Each row is followed by its class.
[ 199   22  138  105  135  -71  -37   55  311   60  413  266 -171   84
  -91 -126  -79   -5  290   55  197  -61 -114  -26  -52 -185  -88   -8
    3  -24  -37    5   48  -85  -16  -82  -24 -306 -299]
poze
[ 329  314  167   49   49   97  125   65  108   18  409  101  152 -289
   36  -21 -262  119    4 -161  107  -62   72  103   52 -248   -9   48
 -163   58 -248  484   28   16 -115  114 -391 -287 -291]
nufog
[ 251  106  108  188   82 -111 -160  -98  -35  -62  447  -22   74 -157
 -125 -188  -26  135  -18  252  189 -102   77  -17   41 -181  -50   53
   38  -56 -108  197  185   20  -97  220 -423 -130  -96]
tido
[ 232  251 -104   98  178  -99  195 -231  -82 -101  428    6    2 -201
  -71 -262 -174   30   86  -82   49   -9  183  -30   21 -233   22  -41
  -53  199 -371  402  199   95 -227  132 -346 -255 -124]
Dovo
[ -38  191  141 -125  -46   87   49 -187  223 -244  344  351  -77  -95
   17  -11 -334  126 -116 -285  192  -65  -22  -15    7  -11  -70   37
  -17   15 -247  281  178  162   95  120  -70 -478 -474]
Nuka
[ 257  213   88  -50   47  -10   55 -240 -149 -129  398   93   81 -141
  -84 -223 -254  212   64  -88   15  -77   30   -9  103 -197  -69  -12
  145   -4 -346  308  175   92 -179  297 -532 -182   40]
poze
[  55  370 -315  245  285 -477  207 -317  -61   93  135 -177 -637 -284
  -44  -56  236 -239  117 -450 -125  178   89 -120 -135 -375  293   35
 -159  -19   53   10  200  148 -251  -82 -221 -133 -108]
poze
[ 557  298   63  406  333 -345  -83 -553 -217  -84  694  345 -584 -436
 -103 -357  504  108  112   38  338   25  415 -225 -171 -266 -236  307
  -16  125 -167  479  325   -9 -484  -91 -502 -173 -404]
pifa
[ 152  360 -475  165  177   95  321 -146 -150 -175  106   20 -182 -193
  -73 -478  106  352  324 -135   23  136   86  -10   11 -234   61  154
  -56  126 -375  208  482  128  190 -220  -40 -167 -165]
tido
[-113  157 -174  122  178 -285   27  -34   89   40    2 -197 -171  -65
    8   27  209 -285   52  -52  -51   89  200    6  -24 -198  184   32
 -307 -101  135  -24  -32  -39   10 -142 -163  -52  -98]
fiz
[ 220  424   -8   68  135   53  121   82  105  -27  384   38   84 -266
  -51 -142 -112   59  -27  -30   68 -116   88   30    0 -118    7    0
  -46   -2 -177  265  134  -83 -125   37 -236 -267 -280]
nufog
[ -18  491  265 -103  -27  288  194  142  229  -78  384   33  -86 -323
 -114  -63 -280   14   75   94   88 -187  -28   17  -71  -23  -49   61
   62 -152 -158  312  314   -9 -171    9 -185 -264 -336]
poze
[  57  492  318 -152   65  304  171  128  271  -83  505  401  189 -222
   49  -88 -553  -16   17 -123  101 -320 -111   62   64   80 -107   64
  182   41 -293  355   -5 -158 -249   45 -187 -370 -421]
tido
[ 241  321  117   26   62  140   97  -16  103  -79  453  214   56 -189
  -45 -130 -234   83  -63  -50  129 -176    8   20  -44  -63 -135  -12
  -35   97 -245  374   93 -114 -136  155 -145 -346 -236]
gumak
[ 220  217   92   76   70    7  149  -27  180 -119  603  -38 -107 -239
  -55 -204  -43   19  -32  143  204 -101  -21  -39   -9 -165 -188   41
 -122   47 -176  374  183  -34 -246  105 -199 -442 -304]
tido
[ 212  160   24   12   77  136   50    9   83  -26  410  117  -39  -82
 -118 -246 -166  149   89   46  121  -84  -18   -4  -22 -109  -81  -63
   31   23 -236  260  241  -57   -5  114 -222 -307 -240]
tido
[ 201  543  160  174  159  152   95   71  104   -7  403   38  -22 -393
  -75  -55    6  -81   33   30    0  -72  266  -39 -101 -125  -82  -59
   71  -59 -295  262  203 -252 -173  -37 -289 -105  -62]
fiz
[ 216  375   -3 -117   98  110  -20  -38  212   37  411  127    5 -114
 -241 -281 -174  211  114 -166   93    1  -59  -64  -21 -267   15  -74
 -109   28 -211   94  156   62  -50   77 -377 -414 -335]
fiz
[-262  333 -466  188  526 -229  167 -149  -25  -58  113 -233  -70  240
  -64 -594   40   67  100  658  136 -269 -148   81 -121   17  269   63
 -347  -58   39 -180  192 -332  436   -9  -23  -95   15]
poze
[ 388  -45  157   63 -229  171  -34    4 -107 -161  379  217 -147 -358
 -130  182  -26  210 -212 -343   94   57   56  -38  -10  -12 -291  -57
  -80   57 -155  583  119  108 -305  240 -338 -221 -102]
nufog
[-236  246 -206  148  271 -225   48 -179  137   51   22   36 -262  -80
  -15   64   31 -332    3  -54  -19  -92  -43   42  -84  -85  176   18
 -164  -31  115  -18   56 -117 -140  -92  -62 -145  -48]
Dovo
[-132  140 -261  107  201 -177   35 -153  -56   77  142 -218 -236   60
   13   -7   52 -212 -102  -77  -87  109  107  -26  -87 -137  173 -110
 -251  -19   27   67   69  -45 -114   10 -197 -165  -44]
pifa
[-218  577  249  106  185 -234   18  -94  375  172  117  -41 -363 -268
   24  638  220 -544 -325 -621   -8 -234  -79   87  -91 -131  349  231
  -61   11  565 -281 -327 -205  265  -21  272 -277 -238]
nufog
[ -52  454 -118  194  281  -70  240 -113  -35  119  -14 -110 -225 -238
   86   22   76 -317   53 -208 -131  125   75   33   -4 -227  192   88
  -82  100  -23   54  -36 -183 -111 -283   -9   83    2]
pifa
[ 293  540  -70  223  332  -90   71 -217   -5  -71  543  124  -48 -239
  -35 -169   99 -102   53 -101   57 -203  255  -27  -52 -186   35  132
    3   67 -310  454  131 -134 -230   63 -402 -253  -86]
gumak
[ 302  -53 -312    2  -57 -697 -137   49  178  288  -72 -192  678  595
   -7  353  -69    5  353 -347 -213  170  337  108  205 -480  436 -244
 -623  199 -249 -481 -812   92  385  107 -159  -10  459]
tido
[ -57  240 -152   36   83 -102  132 -200   69  -66   70    0 -426 -118
  -45   16    1 -134   78 -224  -46  -45 -101   54 -131 -181   96   64
 -110 -117   72  -85  284  -56  -35  -21  -94 -145    6]
Nuka
[-117  200 -162 -160  154 -104    4   65   15  190 -236 -159  134  -70
   71  -64  -77  -54  159 -119  -86  106   47  118   -1 -114  153    2
 -279 -212   71 -143   56   14  -58 -145 -306   33  -27]
Nuka
[ 122  128   48  291   44 -150 -104  -99  -74   17   63 -139 -366 -323
   36  186  275 -280 -219    3  -40   -7  108   37 -101  -97   73  112
  -95 -113  233  104   61 -190   -9    7 -171  172  162]
pifa
[ 305 -376 -732  617   42 -457 -143  -94 -458  163 -277 -154 -666 -824
  209  346  899 -390 -276 -355 -219  190  534  194  -98    3 -122   38
 -221  -78  216  266  473  -95 -369  -83 -471  310   29]
nufog
[ 416  672    9  124  548  129  166   14  315   44  345  121  -73 -410
  -33 -352   20  -61  -38   19  128  -57  190   25  -96 -109  131   30
 -119  298 -122  247   38 -246 -157 -251 -201 -188 -386]
fiz
[  -9  418 -163  266  251  -49  104  -94   -6  153  -48   -7 -324 -391
   61   19  197 -283  -15 -243  -93   13  115   92  -93  -98  178  136
    6    6   63   33  288 -170 -170 -180  -71   93  -90]
gumak
[ 136  359   61 -201  169  300  110  -80   20  101  501 -171  256 -233
 -323 -400 -230  200 -157  161  176  -27  -45  -47  102 -221  -44 -195
  -24  264 -384  170  398   51 -391  224 -382 -272 -163]
Dovo
[-178  199   42   60 -146  -84   31   44  117 -262  252 -354 -158 -329
  -70  276  160 -185 -184  100   56  -16   76   49  -50 -130  -89   69
 -411 -382  164  -84  228  -82  -98 -115 -254 -123 -166]
tido
[   5  152  -30  157   53  142   92   59   96  114  266  -85 -226 -244
  -28  -30  -98  100 -198  175  103   21 -245   57  -70   24    8 -121
 -266  -19  145   -9  173 -247  -89  114 -209 -153  -60]
poze
[ -80  199  -98  268  190 -165   30 -113  -40   63   32  -61 -554 -377
   41  168  242 -308 -167 -125   16  -26  -19    0 -166   21   74  114
  -54   38  206  206   80 -104 -142  -88   49   -4  -13]
fiz
[ 314  838  178  289   43  196  188    6  106  182  556  104  -49 -596
  -95 -302 -212  155 -205  142   80 -139  233   14 -126 -125  -55   70
 -105  171 -315  292  159 -334   65  344 -288 -146 -226]
fiz
[-121   33  -11  145  163 -404  -90 -123  143  -20   33 -353 -325  -20
  -67   56  331 -288  -32   65  -21   72   24   25 -117 -197  142  -20
 -473 -166  300 -105  119  -22  -58  -75 -119 -110   22]
fiz
[-208  597  254 -127  207  250   -8  240   99  217 -251  281  142 -418
  177  327 -132 -210 -136 -460  -21 -117   79  137  115   23  141  208
  383 -163  274  -14 -167 -280  -92 -171 -133   32 -243]
nufog
[  62  188   61   33  -71 -365   87 -118  129  206   42  142 -251 -272
   66   76 -141  -89    7 -271  -68  -86 -236  104  -89 -113   28  -28
 -341 -117  238 -225   43  -37  -95  101   90 -176   58]
Nuka
[ 282  519  112  218  125   39  103   44  184  148  456  119  -11 -391
   64  -38  -75 -111 -127 -119   45 -162  126   42   -3 -109   56   80
   14  117 -166  393   19 -165 -126  120 -175 -239 -273]
pifa
[-239 -647 -286 -126 -373  122  242  226   50 -171 -291   89  714  824
  155  494 -348  402  427  293  226  -24  451  304  195   -2 -218  213
   25  -68  -83 -299 -426  140   28   96  -81  243  -74]
Dovo
[-153  -35  -83  124   61 -127  213 -222  -87   33   39   -1 -482 -189
   54  221  -83 -181  -89 -225  136   58   88   67 -126  -11   11   63
  -43   24   43  166  254  -37 -107  139  -92  -11   37]
poze
[  -6  158 -134  192   25 -108  117  -72 -172   33  136 -320 -243 -171
   -1   97  270 -257   71 -171 -190  257   31  -34   -8 -226  121  -44
 -326 -252   14  109  101 -128   36 -268 -202   71   95]
nufog
[ 107  507  -40 -152  -24   46   38  -99  296  -93  275  365 -175 -114
 -129  -59 -259   16  -15 -430   43 -227 -103  -62 -189 -147   -9   51
  -14    6 -192   96  103  -53  -35  163 -117 -503 -229]
poze
[ 200  386   45   49  108  149  113 -108   28  -36  550   -2  -60 -234
 -166 -176 -151   59  -34   59   67 -131   96  -42 -107 -141  -59  -75
   19   35 -294  277  306  -63 -266  162 -363 -250 -172]
Dovo
[ 333  278 -322  251  256  212  158  246   68  365   52  -18 -302 -318
    0  -19  101 -139  172 -110  -55  118   80   33 -111 -178  224   20
   61  224   -9 -109  -28 -311  -26 -251 -220  239   13]
nufog
[ -56   68  -52  104   34 -250  -64  -27  128  -58   19 -246 -353   -2
    4  112  268 -289   13   12  -93   59   54  -21 -166 -146  120   40
 -336 -278  272  -80   25  -59   51 -148 -102  -59  -12]
poze
[ -24  598 -185  161  271  -66  432  136  111  127  139 -267   39 -363
   -5  123  164 -359   33 -233  -78   18  325   62   88 -174  184   42
   10   93   50  -13  -64 -237 -133 -188   15  -94 -256]
nufog
[  76  338  168  -62  -11  175  109   62  204  -64  265  178  109 -218
  -38   19 -297   54   21   -4   77 -215  -50   86    4  -30  -60   55
   71    6 -130  102  100  -54 -187   48 -109 -167  -84]
Dovo
[-244  381 -125   50  102   32  111   10  114   -1  117 -397 -379 -205
  -51  211  344 -390 -190 -105 -105   32  120  -39  -88  -82  194  100
 -223  -54   68   58   -3 -130  -51 -163 -165   10 -194]
fiz
[ 139  364  148  130  256  202  272   66  158  -79  407  150 -112 -241
  -34 -304 -274   82  129  191  148 -135   -4   25  -84  -62 -136  -23
  128   91 -190  221  198 -223  -88   19  -97 -234 -224]
fiz
[ 164  551   39   80  228  -55  209   72  121   95  410   -5   78 -231
   -4  -56 -147 -181  203  -59   22  -70  127   -7   37 -258   85   21
   27   32 -191  113  -74 -262 -137  -74 -231 -193   27]
nufog
[ 311  546   76  -94  126  -16   77 -121  143    0  357  219   71 -537
   19  171 -242  -29 -233 -524  120 -142  213   81  122 -146  -46  146
  259   57 -217  359   43   54 -565  315 -562 -245 -105]
gumak
[  83  375  113 -113   69  176  221  103  317  -43  332  225  -65 -168
    4  -40 -312   37   94 -121  138 -156  -64   61  -39  -39  -19   42
  -21   27 -139  188  103  -53 -135  -40  -53 -347 -415]
Nuka
[ -51  813  -63  -54  245  140  166 -103   89  186  543  -11   62 -346
  -92 -269 -188 -116 -362 -177  157 -220  -39  -72   -7 -145  170   41
  -23  159 -218  260  233 -243 -252  214 -231 -450 -403]
tido
[  -5  261 -251  248  158 -426  101 -272   92 -104   75 -201 -367 -215
  -24  127  341 -277  -14 -168  -42   13  214   23  -67 -299  184   87
 -260 -102   80   -8  122  -44   34  -18 -183 -115   43]
fiz
[ -26   86 -340   98  274 -189  -29  -34  -61  -11  -40    9  -16  -38
   34    3    2 -107   33  -53  -10  -47  113   91   39  -89  146   13
  -71   28   80   34  -78  -14  -62  -54 -231  -76 -153]
Nuka
[ 178  402  162   67  140  196  428  110  219  106  421  288 -166 -429
   65 -141 -301   36   51 -149  223  -75    8   63   68  -18  -58  127
  174   42 -141  304  169 -163 -101   45  -92 -169 -371]
nufog
[  18   45 -208  257  408 -662  337  190  366  373 -209 -199 -279   80
  218 -284  437 -345  510   79  -65  326  138  105   52 -348  336  -13
 -859 -451  416 -204  -56 -135  341 -604  233   34 -212]
poze
[ 154  549   69  132   27  145  186   43  -62   84  402   33 -105 -550
    5  -60  -77  -71   21 -237  -18  -47   96  -25   -7 -152   39   64
   76   14 -179  284  268 -140 -154  -41 -216 -175 -195]
tido
[ 250  520 -252  152  431  126  168 -130 -109  108  523   22   72 -218
 -177 -512 -314  138  227  207   80  -65  140   -1    3 -250   93  -76
  187  235 -399  318  327  -79 -341   89 -523 -241 -170]
Dovo
[-180  211 -146   54   93  -11  176  -80  -49  -50   83 -332 -241  -98
  -66   -6   59 -158 -167   53  -62  -11  -43   31  -97 -110   96  -38
 -265   38   38  -44  206  -86 -190   25  -59  -37    5]
gumak
[ 178  593  185 -198   49  323   59  347  397  -78  280  299    7 -340
  -58 -134 -363  155   22 -105   16 -217  -93  105   31    6  -53   55
   54   10 -112  109   47  -66 -143  -94 -136 -321 -445]
pifa
[ 158  262  130  -23   57  137  115   61  205  -72  319   14 -159 -153
  -80 -228 -200   66  115  109   82  -49  -84  -29 -133 -162  -29  -61
  -61  -22 -123   89  250  -77  -47  -46 -121 -280 -267]
tido
[  50  586   92   62  231  198  321  -28  110   10  437  172    2 -270
   15 -278 -296   67 -126   27  109 -182   17  -31   33   10   51   48
  131  178 -282  356  108 -104 -174  127  -77 -243 -330]
tido
[ 217  163 -250  226  159  -16   76  -86 -172  169  128  -84 -297 -316
  -61 -205  -26  -40   37  -62  -76   85   -1   80 -125 -120   66  -67
 -177  106 -152  127  334 -123  -89  -25 -262   81   18]
tido
[ 205  427   46   98  176  -10  160    2  137  -15  496   86    0 -324
  -40 -194 -150  -14   16   15  129 -176   36    8   28  -98    2   38
   26   39 -206  331  164  -85 -205   65 -234 -302 -312]
tido
[  75  382 -308  275  352 -412  103  109   76   28  177 -264 -311 -451
   64  -91  323 -312   73 -220  -59   52  130   75   60 -225  249  116
 -351 -182  195  -56  127 -182  -80 -235 -364  -55 -109]
tido
[ 205  332  137   47   62  183  128  -48  121  -64  479  160  -60 -255
 -104  -80 -107   82  -34  -76  159  -94   86  -27  -30  -84 -126   24
   48   78 -200  320  172  -82  -86  121 -210 -327 -271]
poze
[-137   63 -267   91  222 -146   61  -75  -15   79  -63 -185 -249    3
  -41  -11  184 -213  -20  -37  -26   71   79   27  -25  -59  150    4
  -97  -49  132  -68   93  -69  -13  -69  -95   55   -6]
pifa
[ -44  124 -143   36   34 -117   98   -8 -165  116   31  -96  -68 -105
   19  159   67 -233   91 -344 -106  199  329   47  111 -156  105   -7
  -32 -103  -48   77   78  -13  -22 -169 -108   80  -47]
pifa
[ 414  116 -370 -129   40  162   41 -324  -27  -28  161  284  278  196
 -133 -160 -118  306  259 -547  -48   26  -70   55   90 -163   10  -17
  112  208 -645  322  148  145   22   95 -323 -218  145]
poze
[ 332 -162  262   46   40 -270 -122    2  100 -227  488 -353  472 -103
  -54   31 -245 -103 -121  263  226 -241  161  143  236 -229   28   83
   58  250  -21  164 -221  119 -144  494 -617 -139  -79]
poze
[ 329  396  151  113   83  -21   77 -131   78 -117  548  215  172 -327
  -10 -134 -270  116 -177 -140  125 -280   30   32   17 -118 -132   14
   62   83 -339  461   91  -78 -217  389 -388 -404 -251]
tido
